What can hang from each mark:
K376: K140 K357 K585
K331: K357 K585
K140: K78
K585: K357 K376
K78: K169
K169: K793
K357: K331 K585
K793: K78

Every row comes from one small tree of marks. Brackets hold a mark, then the marks that hang from it, in the order of their numbers. Every link used is in the known rows. Which tree was each row made from?
Known rows:
[K585 [K357 K331]]: [-3.7 -7.0 35.9 -8.9 0.3 -3.6 -18.6 3.3 -6.7 1.2 10.4 18.2 2.0 -12.0 10.2 0.6 -18.9]
[K169 K793]: [-3.7 -21.6 -2.0 -2.2 0.8 -6.2 -23.3 20.8 3.3 -7.5 1.2 -7.6 -16.1 -20.1 0.5 0.7 13.4]
[K585 [K357 K331] [K376 [K140 [K78 K169]]]]: [-3.2 4.9 49.1 27.8 -38.5 -4.0 -27.9 -16.1 13.0 30.5 14.3 27.9 -13.1 -27.6 1.6 2.6 -12.0]
[K585 [K376 K140]]: [0.7 8.8 13.2 12.1 -26.7 1.4 5.4 -14.9 2.6 33.3 13.6 -0.5 -18.8 -14.0 -5.3 0.2 -3.0]
[K331 K357]: [17.7 -0.2 19.2 9.4 -4.3 -0.9 -6.5 3.1 -0.1 8.8 3.7 9.0 -14.9 -9.6 6.1 -3.3 2.6]
[K376 [K357 K331] K585]: [11.0 3.7 27.9 -9.1 -1.4 4.9 -35.5 9.0 0.3 -11.4 31.7 13.2 -19.0 -37.6 -30.2 21.2 -6.7]
[K140 [K78 [K169 K793]]]: [-2.1 -9.1 -2.2 36.0 -19.1 -6.9 -37.1 7.0 29.9 -11.0 -14.5 11.9 -4.8 -15.7 -4.2 4.1 24.2]
[K376 K140 K357]: [17.9 20.8 0.5 6.2 -12.7 5.3 -9.0 -6.9 -14.1 26.1 6.3 8.7 -35.9 -22.0 -18.7 -13.2 6.4]
[K140 K78]: [5.0 -0.1 7.6 30.0 -9.9 -3.6 -9.6 1.4 23.2 -9.1 -16.3 19.1 1.5 -4.5 8.1 -1.0 10.6]
[K376 K140 [K357 K331 K585]]: [15.0 22.1 31.5 -5.7 -18.4 4.6 -39.2 -7.9 -20.9 18.8 16.4 8.3 -23.9 -30.2 -28.5 -5.9 -22.2]
[K357 K331 [K585 [K376 [K140 K78]]]]: [-0.3 8.4 53.3 11.2 -33.3 -1.2 -38.2 -12.9 5.2 14.7 14.4 9.5 1.2 -24.3 -11.7 8.0 -33.0]
[K376 K140 [K585 K357]]: [-3.7 17.5 6.4 -16.3 -33.7 1.7 -17.4 -11.1 -7.7 17.3 11.1 12.1 -11.0 -37.0 -30.4 17.4 8.1]
[K331 [K357 [K585 K376]]]: [12.8 0.9 40.2 10.4 -30.3 -4.2 -12.7 -3.4 -3.0 18.9 14.7 4.3 -4.4 -15.8 5.5 4.5 -10.2]
[K793 [K78 K169]]: [-2.0 -2.8 13.0 12.9 -14.3 0.1 -4.6 -3.7 6.8 17.0 -16.3 7.9 -6.9 -8.8 -16.0 -17.5 23.2]
[K357 [K331 [K585 [K376 [K140 [K78 K169]]]]]]: [-11.9 -0.2 41.1 13.1 -35.2 8.1 -29.7 -5.6 21.6 12.4 15.1 5.9 -12.4 -25.1 -27.3 27.0 -16.5]
[K585 [K357 K331] [K376 [K140 [K78 [K169 K793]]]]]: [-5.0 -6.2 47.4 26.4 -38.7 -6.9 -39.7 -5.2 15.6 26.6 14.9 23.8 -20.9 -37.6 2.3 2.6 -5.6]
[K331 K357 [K585 [K376 [K140 K78]]]]: [5.3 0.0 44.1 23.3 -54.2 6.1 -3.7 -1.9 18.0 32.0 9.5 9.5 -30.9 -33.7 -13.4 23.3 5.5]

Write each row's tree:
[14.6 20.6 22.0 -10.0 -15.5 9.0 -39.3 -3.1 -7.1 10.2 28.2 13.6 -35.7 -48.2 -47.1 14.7 -5.5] -> [K376 K140 [K357 K331] K585]
[-13.2 -11.4 40.6 12.1 -34.7 5.0 -41.8 4.7 23.5 9.0 16.3 1.7 -20.7 -35.1 -27.1 27.7 -9.8] -> [K357 [K331 [K585 [K376 [K140 [K78 [K169 K793]]]]]]]
[-8.7 -4.1 47.2 8.1 -28.6 7.8 -21.5 -0.6 18.3 10.3 14.6 7.4 -15.1 -26.2 -19.9 24.0 -20.2] -> [K357 [K331 [K585 [K376 [K140 K78]]]]]
[-5.3 0.9 47.0 14.2 -39.7 -3.9 -58.4 -7.2 9.5 12.6 16.3 3.7 -4.9 -33.4 -19.3 11.1 -22.3] -> [K357 K331 [K585 [K376 [K140 [K78 [K169 K793]]]]]]
[-3.3 4.8 27.9 7.9 -36.4 -3.6 4.1 -14.1 -6.0 39.9 15.1 13.1 -13.8 -20.5 8.4 -1.8 -3.7] -> [K585 K357 [K376 K140]]
[13.0 9.4 35.1 14.1 -17.9 3.4 -13.6 -8.3 -2.0 31.9 28.5 9.5 -35.5 -26.5 -9.9 -3.5 -13.9] -> [K585 [K376 K140 [K357 K331]]]
[9.0 16.8 27.2 24.4 -33.4 9.4 -43.0 -5.8 12.3 15.4 5.1 20.5 -34.8 -35.9 -38.2 10.0 0.2] -> [K376 [K140 [K78 K169]] [K357 [K331 K585]]]
[-3.5 12.4 23.5 0.5 -40.3 -1.8 -11.0 -16.5 -8.9 25.9 12.1 -5.3 2.6 -15.5 -11.4 5.7 -15.2] -> [K357 [K585 [K376 K140]]]
[-5.7 -11.8 53.4 4.2 -15.3 -4.9 -10.3 -1.5 1.8 17.6 27.2 16.9 -2.8 -17.2 18.2 5.8 -23.6] -> [K585 [K357 K331] K376]
[14.7 25.2 21.5 19.8 -30.8 6.7 -57.6 -8.4 15.4 4.9 16.0 26.7 -31.8 -50.4 -50.1 17.3 7.1] -> [K376 [K140 [K78 K169]] [K357 K331] K585]
[-2.1 2.5 28.8 18.5 -49.5 8.4 -0.9 -1.1 13.3 25.6 12.3 6.1 -27.8 -31.4 -21.1 22.6 6.3] -> [K331 [K585 [K376 [K140 K78] K357]]]
[10.0 -4.9 40.1 15.2 -7.3 0.6 -9.7 1.5 3.9 14.8 31.1 9.1 -22.1 -18.3 3.6 1.1 -15.4] -> [K585 [K376 [K357 K331]]]
[-5.5 5.6 23.8 23.1 -56.2 9.3 -9.7 -6.4 16.3 27.2 12.8 4.0 -25.1 -30.6 -28.9 25.6 9.3] -> [K331 [K585 [K376 [K140 [K78 K169]] K357]]]
[-5.3 -2.3 53.3 -4.4 -19.9 -2.3 -30.3 -5.6 -2.1 5.2 25.2 -0.3 11.1 -15.2 -4.6 12.8 -39.1] -> [K357 K331 [K585 K376]]
[-5.4 2.6 25.2 2.9 -44.5 10.3 4.0 -1.9 1.6 30.4 20.6 -3.8 -28.6 -29.0 -25.3 22.8 0.9] -> [K331 [K585 [K376 K140 K357]]]
